Below is a small trained network, with its code and all its weights. Each question gives an input and a class and asks what happens when units are switched off, that is, made to give their printed mean instead of their output.

import numpy as np


def w(rows, s, z=0):
    codes = np.array(rows[::2]) - 128.0
    scale = np.full(codes.shape[1], s)
    scale[-1] = z or s
    return codes * scale


def f(y):
    return np.maximum(y, 0)


def log_softmax(a):
    a = a - a.max(-1, keepdims=True)
    return a - np.log(np.exp(a).sum(-1, keepdims=True))


def net(x, mask):
    res = np.array(x, float).reshape(1, 6) / 4 @ E
    y = f(res @ A[0][:, :-1].T + A[0][:, -1])
    res = res + np.where(mask, y, B[0][:, -1]) @ B[0][:, :-1]
    return log_softmax(res[-1] @ U[:, :-1].T + U[:, -1])


A, B = {}, {}
E = w([
[254,177,158,226,105],'x0',
[126,131,120,134,137],'x1',
[68,47,158,241,76],'x2',
[125,128,128,127,129],'x3',
[130,129,121,128,130],'x4',
[158,37,220,113,237],'x5',
],0.0061)
A[0] = w([
[133,62,189,108,211,114],'n1',
[168,183,128,78,182,108],'n2',
[67,116,91,92,126,145],'n3',
[248,164,122,210,88,157],'n4',
[174,176,95,41,184,114],'n5',
[207,177,120,183,106,134],'n6',
[235,185,163,211,81,86],'n7',
[164,183,102,54,170,119],'n8',
[61,119,115,94,133,192],'n9',
[146,70,211,103,190,90],'n10',
[99,172,58,138,56,81],'n11',
[201,169,102,70,158,109],'n12',
[101,177,68,134,49,84],'n13',
[78,20,176,232,50,104],'n14',
[87,85,141,193,109,98],'n15',
[140,132,146,130,153,254],'n16',
[80,164,39,122,31,105],'n17',
[1,115,80,58,99,128],'n18',
[198,185,114,70,165,116],'n19',
[82,72,131,185,98,192],'n20',
[141,40,185,119,209,106],'n21',
],0.0072,0.01)
B[0] = w([
[192,170,59,168,159,175],'n1',
[82,145,145,173,131,151],'n2',
[154,98,163,95,181,166],'n3',
[120,94,162,64,182,194],'n4',
[70,174,152,181,144,163],'n5',
[132,84,166,77,203,168],'n6',
[117,46,142,79,253,166],'n7',
[66,174,152,182,135,160],'n8',
[164,120,196,69,139,194],'n9',
[182,152,43,175,177,163],'n10',
[207,172,50,173,193,149],'n11',
[67,141,160,171,147,154],'n12',
[205,169,67,168,180,150],'n13',
[90,179,146,169,166,174],'n14',
[93,145,124,158,165,145],'n15',
[185,186,175,103,14,245],'n16',
[180,161,101,142,182,167],'n17',
[147,93,156,90,208,184],'n18',
[74,156,162,154,143,159],'n19',
[115,195,184,136,110,194],'n20',
[181,173,65,160,174,175],'n21',
],0.0076,0.011)
U = w([
[145,144,143,112,113,248],'0',
[192,152,14,161,161,49],'1',
[135,138,148,104,110,235],'2',
[111,62,152,66,191,3],'3',
[20,165,142,193,142,38],'4',
[141,131,138,106,98,217],'5',
[110,59,86,104,44,76],'6',
[107,78,8,127,47,35],'7',
],0.012,0.0053)

Each question gives the input, the list of numbers given to net, and the class t.
The units are the neurons (one row each of A and B). Each row of codes is followed by its name. A weight is (code - 128) times the scale printed after its matrix; where a second scale follows, it is the last column's (A, B and U).
mask holds one flag per neuron, in row order. A switched-off neuron (its flag False) gives its mean, the last column of its row in B, instead of its output. The means were averaged over made-up inputs and are rounded, as every weight is.
A unit's drop is (log p(t) with every unit on - log p(t) with that unit switched off) / (log p(t) with every unit on - log p(t) with every unit switched off).
The circuit of an input: a set's keep is (log p(t) with only the set's units on - log p(t) with every unit switched off) / (log p(t) with every unit on - log p(t) with every unit switched off). Starting from the 12 units with the biggest drops (on a tie, the unit counted first), units are removed one at a time, each time the one whose removal leaves the highest keep (on an exact tie, the one counted first), for as long as the keep stays at least 0.8.
units of the circuit, in order: the units of the circuit, biggest drop first
top k neurons: the k neurons with the biggest drops, biggest first
drop when u is switched off: that unit's drop, to one decimal
input [8,-6,-8,7,6,5], class 3: units of the circuit, in order	n7
input [7,7,-5,-6,-2,4], class 3: units of the circuit, in order	n7; n4
input [3,-6,4,-1,-6,-7], class 1: top 2 neurons	n11; n13
input [5,3,-2,0,-3,-2], class 3: units of the circuit, in order	n7; n4; n6
input [7,-3,7,1,6,7], class 1: top 2 neurons	n21; n10
input [-8,-8,-4,1,4,-3], class 3: top 2 neurons	n18; n3
input [-5,7,3,-6,-7,-8], class 1: units of the circuit, in order	n11; n13
input [-1,0,1,4,1,-6], class 1: top 4 neurons	n11; n13; n17; n16
input [-5,-3,-3,-5,5,6], class 1: units of the circuit, in order	n1; n21
input [6,-1,-3,-2,-1,-3], class 3: top 3 neurons	n7; n4; n6
input [-8,-6,4,0,-5,-4], class 3: top 4 neurons	n18; n3; n16; n9
input [-8,1,5,0,0,-2], class 3: top 4 neurons	n18; n3; n9; n16
input [-5,0,-8,5,0,2], class 4: top 2 neurons	n5; n8
input [-7,-5,3,4,5,-3], class 3: units of the circuit, in order	n18
input [-7,1,-6,-3,7,-8], class 1: top 3 neurons	n11; n13; n17
input [6,-3,8,7,-7,-2], class 4: top 2 neurons	n14; n9
input [8,-2,4,4,-4,6], class 3: drop when n16 is switched off	-0.1
input [6,-2,1,-1,4,8], class 1: drop when n21 is switched off	0.3
input [3,7,-8,7,1,0], class 4: drop when n12 is switched off	0.1
input [3,-6,-6,2,0,1], class 4: drop when n5 is switched off	0.2
input [-3,6,2,2,-6,-6], class 1: top neuron	n11
